Here is a tiny trained network, its code and every weight. The questions are about switching its units off for an input and a target symbol, where a switched-off unit gives its printed mean instead of its output.

import numpy as np


def w(rows, s, z=0):
    codes = np.array(rows[::2]) - 128.0
    scale = np.full(codes.shape[1], s)
    scale[-1] = z or s
    return codes * scale


def norm(h):
    return h / np.sqrt((h * h).mean(-1, keepdims=True) + 1e-5)


def f(y):
    return np.maximum(y, 0)


def softmax(a):
    e = np.exp(a - a.max(-1, keepdims=True))
    return e / e.sum(-1, keepdims=True)


def log_softmax(a):
    a = a - a.max(-1, keepdims=True)
    return a - np.log(np.exp(a).sum(-1, keepdims=True))


def net(x, mask):
    ids = ['αβδεζηλμξπστφψω'.index(c) for c in x.split()]
    T = len(ids)
    res = E[ids] + P[:T]
    u = 0
    for l in range(2):
        r = norm(res)
        for j in range(2):
            rows = slice(3 * j, 3 * j + 3)
            q, k, v = (r @ M[l][rows].T for M in (Q, K, V))
            z = softmax(np.where(np.tri(T) > 0, q @ k.T / 3**0.5, -1e9)) @ v
            o = O[l][rows]
            res = res + np.where(mask[u + j], z, o[:, -1]) @ o[:, :-1]
        u += 2
        y = f(norm(res) @ A[l][:, :-1].T + A[l][:, -1])
        res = res + np.where(mask[u : u + 12], y, B[l][:, -1]) @ B[l][:, :-1]
        u += 12
    return log_softmax(norm(res)[-1] @ U[:, :-1].T + U[:, -1])


Q, K, V, O, A, B = {}, {}, {}, {}, {}, {}
E = w([
[93,136,108,159,78,200],'α',
[89,82,191,99,135,173],'β',
[141,139,86,148,151,90],'δ',
[104,151,153,142,180,126],'ε',
[101,120,89,188,101,98],'ζ',
[126,141,139,57,135,172],'η',
[88,87,179,147,184,130],'λ',
[205,128,158,129,181,251],'μ',
[136,66,166,133,141,99],'ξ',
[118,114,149,98,90,213],'π',
[57,48,137,105,185,147],'σ',
[145,160,108,72,167,143],'τ',
[54,128,100,126,107,89],'φ',
[144,204,120,128,124,178],'ψ',
[171,127,174,184,128,154],'ω',
],0.024)
P = w([
[124,70,1,141,112,159],'0',
[133,108,33,124,115,139],'1',
[128,125,60,126,119,136],'2',
[125,133,84,127,116,131],'3',
[121,143,106,136,122,129],'4',
[119,148,124,140,120,128],'5',
[116,157,142,142,122,126],'6',
[114,161,159,147,127,124],'7',
[113,167,174,147,129,121],'8',
],0.0091)
Q[0] = w([
[147,115,153,110,162,143],'0.h0',
[100,145,50,116,133,195],'0.h0',
[89,140,145,153,146,134],'0.h0',
[99,225,71,176,7,185],'0.h1',
[1,116,72,209,141,73],'0.h1',
[47,48,183,101,80,142],'0.h1',
],0.0099)
K[0] = w([
[146,129,141,99,152,150],'0.h0',
[125,147,110,107,100,127],'0.h0',
[119,172,145,112,122,93],'0.h0',
[105,151,45,148,6,162],'0.h1',
[5,99,79,211,149,91],'0.h1',
[96,48,214,103,96,163],'0.h1',
],0.012)
V[0] = w([
[189,75,84,112,171,234],'0.h0',
[143,189,158,57,131,133],'0.h0',
[132,94,21,80,29,138],'0.h0',
[155,229,71,254,87,170],'0.h1',
[233,99,101,121,86,85],'0.h1',
[197,114,54,86,208,249],'0.h1',
],0.0067)
O[0] = w([
[190,150,39,138,122,60,117],'0.h0',
[83,152,110,95,120,76,58],'0.h0',
[143,199,180,166,238,143,226],'0.h0',
[205,123,114,146,9,177,207],'0.h1',
[253,159,183,123,119,97,2],'0.h1',
[106,161,244,240,182,105,121],'0.h1',
],0.006,0.0041)
A[0] = w([
[90,70,154,81,113,107,126],'0.n0',
[236,156,160,210,45,153,123],'0.n1',
[160,233,168,96,115,26,140],'0.n2',
[173,80,178,89,107,237,121],'0.n3',
[115,116,157,169,164,188,208],'0.n4',
[73,152,151,192,47,168,43],'0.n5',
[145,141,69,141,118,201,156],'0.n6',
[151,71,199,186,116,96,78],'0.n7',
[156,11,189,113,144,57,125],'0.n8',
[168,231,107,73,94,149,2],'0.n9',
[164,123,58,177,53,85,154],'0.n10',
[155,222,120,92,158,185,210],'0.n11',
],0.011,0.0034)
B[0] = w([
[173,151,170,182,151,124,189],'0.n0',
[103,146,252,148,157,120,253],'0.n1',
[89,159,157,61,136,173,156],'0.n2',
[181,135,98,124,121,140,170],'0.n3',
[164,177,100,125,142,101,237],'0.n4',
[84,150,169,127,144,117,225],'0.n5',
[143,104,98,121,162,127,222],'0.n6',
[190,95,152,79,105,82,142],'0.n7',
[105,89,160,199,95,202,157],'0.n8',
[124,111,79,225,39,130,161],'0.n9',
[166,148,68,77,128,140,211],'0.n10',
[182,109,88,161,102,159,216],'0.n11',
],0.017,0.0072)
Q[1] = w([
[123,87,180,165,148,203],'1.h0',
[169,171,137,104,86,7],'1.h0',
[137,81,160,144,118,190],'1.h0',
[164,138,120,230,173,77],'1.h1',
[160,129,57,82,175,38],'1.h1',
[50,50,145,138,161,106],'1.h1',
],0.011)
K[1] = w([
[119,195,157,74,36,77],'1.h0',
[129,81,170,94,246,117],'1.h0',
[103,181,182,23,52,151],'1.h0',
[144,133,158,233,123,29],'1.h1',
[160,108,83,128,238,74],'1.h1',
[67,100,129,133,91,72],'1.h1',
],0.011)
V[1] = w([
[99,89,119,146,112,26],'1.h0',
[164,133,142,163,228,157],'1.h0',
[183,127,76,112,161,64],'1.h0',
[177,128,161,128,255,154],'1.h1',
[13,112,119,58,121,128],'1.h1',
[70,126,235,167,137,191],'1.h1',
],0.0076)
O[1] = w([
[180,185,76,255,180,109,55],'1.h0',
[127,29,151,133,20,214,254],'1.h0',
[155,162,168,109,55,76,136],'1.h0',
[92,154,65,118,33,99,225],'1.h1',
[233,185,196,183,87,115,50],'1.h1',
[247,68,76,19,102,122,167],'1.h1',
],0.0045,0.0068)
A[1] = w([
[166,124,76,131,118,162,184],'1.n0',
[116,125,85,117,146,161,236],'1.n1',
[153,111,121,111,95,125,132],'1.n2',
[126,139,120,134,126,166,99],'1.n3',
[127,150,162,108,143,108,49],'1.n4',
[172,106,158,150,93,98,10],'1.n5',
[172,122,1,82,119,104,130],'1.n6',
[145,136,124,153,162,136,57],'1.n7',
[127,174,90,143,135,114,29],'1.n8',
[156,161,94,120,145,126,177],'1.n9',
[118,148,62,93,101,117,164],'1.n10',
[130,101,145,124,139,152,61],'1.n11',
],0.022,0.0013)
B[1] = w([
[92,82,97,65,106,80,230],'1.n0',
[150,123,188,52,134,127,241],'1.n1',
[78,119,142,158,168,131,142],'1.n2',
[137,129,114,121,107,133,217],'1.n3',
[80,123,115,138,89,142,155],'1.n4',
[89,108,73,114,136,42,160],'1.n5',
[6,148,8,227,191,27,254],'1.n6',
[114,185,85,118,163,158,178],'1.n7',
[123,109,141,117,86,142,213],'1.n8',
[148,55,146,109,134,111,200],'1.n9',
[206,101,132,57,143,168,249],'1.n10',
[163,161,154,179,91,122,162],'1.n11',
],0.018,0.0087)
U = w([
[76,102,40,95,157,84,228],'α',
[152,90,126,30,77,159,187],'β',
[4,142,147,108,78,133,6],'δ',
[165,131,45,160,55,146,177],'ε',
[126,121,128,119,122,124,35],'ζ',
[132,126,118,123,113,117,22],'η',
[129,25,123,179,105,133,88],'λ',
[136,135,121,133,111,117,108],'μ',
[220,117,93,130,165,124,144],'ξ',
[124,132,121,119,118,115,26],'π',
[102,82,138,130,173,171,60],'σ',
[140,161,177,113,124,40,190],'τ',
[118,193,111,145,188,154,254],'φ',
[114,124,150,126,166,155,169],'ψ',
[123,115,121,127,138,141,71],'ω',
],0.013,0.0025)

Each question gives the input, a string of symbols that net reads in full, and the target symbol t.
The units are the heads (3 rows each of Q, K, V and O) and the neurons (one row each of A and B). Each row of codes is followed by its name. A weight is (code - 128) times the scale printed after its matrix; where a second scale follows, it is the last column's (O, A, B and U).
mask holds one flag per unit, layer by layer, with each layer's heads first. A switched-off unit (its flag False) gives its mean, the last column of its rows in O or B, instead of its output. The means were averaged over made-up inputs and are rounded, as every weight is.
A unit's drop is (log p(t) with every unit on - log p(t) with that unit switched off) / (log p(t) with every unit on - log p(t) with every unit switched off).
The circuit of an input: a set's keep is (log p(t) with only the set's units on - log p(t) with every unit switched off) / (log p(t) with every unit on - log p(t) with every unit switched off). Starting from the 12 units with the biggest drops (on a tie, the unit counted first), units are removed one at a time, each time the one whose removal leaves the highest keep (on an exact tie, the one counted first), for as long as the keep stays at least 0.8.
units of the circuit, in order: the units of the circuit, biggest drop first
unit that matters most: the unit with the biggest drop
top k neurons: the k neurons with the biggest drops, biggest first
top k neurons in layer l: the k neurons of layer l with the biggest drops, biggest first
which heads matter: for each layer, one digit per head in row order, 1 if its drop is at least 0.15 and else 0, layers parted by /
input φ α ξ ψ ε β σ, target σ: unit that matters most	1.n6
input τ ε δ ζ φ φ, target β: top 4 neurons	(0.n1; 1.n6; 0.n4; 0.n11)
input ψ ψ τ μ ζ η φ ζ λ, target φ: units of the circuit, in order	(1.n0; 0.n4; 1.n7)
input ε φ φ δ α δ, target β: top 2 neurons in layer 0	(0.n1; 0.n2)
input ψ φ φ τ φ ε π τ, target β: which heads matter	11 / 00
input λ φ ψ φ φ φ, target δ: top 2 neurons in layer 1	(1.n10; 1.n6)
input ξ β φ δ τ δ ε α ε, target β: top 3 neurons	(0.n1; 0.n10; 0.n6)
input φ φ α, target β: top 2 neurons	(1.n6; 0.n5)
input ξ μ α φ ε β φ α, target φ: top 2 neurons	(0.n1; 0.n5)
input φ φ ζ δ ε φ φ ζ, target β: top 4 neurons	(0.n10; 1.n6; 0.n5; 0.n6)
input φ φ β, target φ: which heads matter	01 / 00
input ω β μ, target ξ: top 2 neurons	(0.n1; 1.n6)
input η η φ δ ψ, target ε: top 4 neurons in layer 0	(0.n9; 0.n11; 0.n1; 0.n6)
input δ φ ψ ψ ζ σ β δ π, target α: top 4 neurons	(0.n3; 0.n1; 1.n6; 0.n4)
input ψ τ η β ψ φ τ φ, target β: unit that matters most	0.h1
input τ π β ξ ε ε ψ, target ε: top 3 neurons in layer 1	(1.n1; 1.n6; 1.n5)
input μ ε φ ε ζ ε ζ, target β: which heads matter	11 / 01
input ζ η ψ ω, target τ: top 2 neurons in layer 0	(0.n1; 0.n7)
input α α α, target β: which heads matter	01 / 01
input φ φ σ, target φ: unit that matters most	0.h1
input μ φ φ ξ, target λ: which heads matter	00 / 00
input ζ ξ φ φ φ μ λ, target φ: top 2 neurons in layer 0	(0.n1; 0.n4)
input ζ ζ τ ψ η η ψ ω τ, target β: top 2 neurons	(0.n2; 0.n6)
input ψ φ φ ε λ ε ε, target δ: top 3 neurons in layer 0	(0.n11; 0.n10; 0.n3)
input σ ψ φ ε β ε ψ φ μ, target ξ: top 3 neurons	(0.n1; 0.n3; 1.n6)
input λ ζ λ, target λ: top 2 neurons in layer 0	(0.n10; 0.n1)
